Rows with their classes
[  8  -9  62  28  13   3  25  -2  11  -8  -9  -8 -10  -3   4  20  -8  -5
   9 -32   8 -24  17 -14  -8  13  -4   9  -1  27 -28 -11   4  -9 -10   2
  -2 -14 -19 -15  -7 -11   7  15   0  15 -20   5] : (32)
[  4  -3  23   1   8   4 -11   7 -15  -7  -2  -3  14   5  -5   4   8  10
  -3   0   1   7  13   1  -5   4  28  10   9   4 -30  -6  13   2 -17   0
  -2  -5  18 -18  -7  13  -4   2   1  12  -8   2] : (32)
[  2  -6  49  18  28   7   5  12  -8  -3  -4 -12   6   1   9   0  -3   1
   8  -9  -1   1  10  -2   0  20  12   5  13  14 -34  -6   4  -9 -13   6
  -5  -6  12 -17  -4   1   2   0   7   5 -16  -1] : (32)
[  0  -2  32   5   8   0  -3  -1  -7 -20  10  -3  15   8   2  11   5  -2
   6  12 -14  16   6   2  -1  17  26  -1   1   4 -28  -1   5  -2 -20   5
   7 -11   1 -21   3   2 -13 -17  14   7  -6   4] : (27)
[ -4   1  24   5   2  -1   0  -1 -11 -13  -1   0   7   7  16  -4  -6   7
   4   8 -15  20  -1  -2   2  10  25   5   5  14 -20  -1   6   2 -11   4
   9  -8  -1 -13  -1   5  -9 -14   7   6 -11   1] : (27)
[ -1  -3  60   4   3   0  29   4  -4  -1 -12  -2  -9  -5  29   5 -21   3
   9 -17   4  -6  16  -4  -4   9   1   5   7  23 -26  -3  -2  -7  -4   6
   1  -9 -27  -8  -6  -7   2  14   7  14 -15  -1] : (32)
[ -1  -2  22   1  10   6  -8  -9 -12 -18   0  -2   8  -1   3 -13   1   9
   6   5  -5  10  13  -4   2  17  27  11  -1   8 -25 -10  10  -4 -14   4
   3 -14   9 -20  -4  19  -2 -20   5   6  -9   6] : (32)
[  8  -3  62  31  17   9  45  13  -3  -3  -4  -8  -5   5  22  29  -6  -6
  11 -14   0 -17  21  -8  -7  21   4  -4   6  25 -38  -3   5   0 -13  16
  -1 -11 -19 -15  -1 -13  -6  17  11  12 -20  -2] : (32)
[ -2  -5  13   1   9   0 -11  -1  -9 -14   9  -1  13   5  10   5   9  10
   4  14  -5  15   6  -1   3  15  23   5   1  -4 -22  -6   9   0 -13   6
   6  -9  13 -18   4  15   0 -16   7   2 -11   3] : (27)
[  5  -6  29   8  14   9   4  -8  -7  -7  -8   3   9  -1   1   5  -2   3
   3 -20   5  -2   6  -6   0  14   8  12   2   6 -12 -10   4  -6 -13   3
  -1  -3  12 -13  -2   7   1  -1   0  11 -11   2] : (32)
[  0  -4  57  20  10   5  26   8  -4  -4  -3  -7  -6  -2  33  -3 -16  -5
 -11 -24  -3  -6   6  -2  -4  19  -3   6  11  19 -23  -4   1 -11  -3   5
  -1 -11  -7  -7  -2  -7  -1   6   8   1 -12   1] : (32)
[  1  -5  36   2   7  -1 -16  -5 -11 -15   5   3   3   3   6   7  10  11
   8  30 -17  21  11   3   1  20  35   6   3   7 -49 -11  14   6 -18   9
   3 -17  17 -20  -4  22  -5  -8   7   7  -9  13] : (27)
[  9  -5  59  25  11   4  34   8   8  -6   1  -2 -15   2  10  19 -11  -8
   6 -24   5 -22  14  -8  -1  17  -7  -4  -4  25 -23  -3   0  -6  -2  11
  -4 -13 -32  -6 -10 -19  -5  17  10   2  -3   5] : (32)
[  5  -1  56  16  14   7  17   3  -7   0  -4  -5   4   3  17  10  -2   2
  10 -16   2 -12  11  -3 -11  17   7   7   7  15 -30  -4  -1  -8 -12   5
  -4   0   6 -12  -2 -13  -3   7   8   9 -15  -1] : (32)
[  3  -6  40  21   7   6  15   1  -1  -8 -15 -11 -12  -3   9 -10 -18   2
  -1 -29   4 -19  16 -14  -2  -1   4   6   5  25 -26  -7   8 -10  -2   3
  -6 -12 -23  -8  -5  -8  -1  11   3  18 -13   3] : (32)
[  9  -1  53  22   4  -2  28   4   3  -5  -7  -4 -20   1   7   9  -5  -8
   3  -2   2 -20  16 -16  -7   7  -4  -3   3  28 -29  -4   4  -4  -3   8
   1 -12 -37  -9  -3 -17 -11  14   4   8 -11   0] : (32)
[  6   0  62  26   9   3  19   0  -6  -9 -12  -9  -4   2   7  17 -10  -1
   0 -30   0 -15  20  -8  -8  11   3  13   5  28 -43  -7   7  -8 -13   8
   2 -13 -17  -5  -7 -12  -3  14   8  16 -10  -3] : (32)
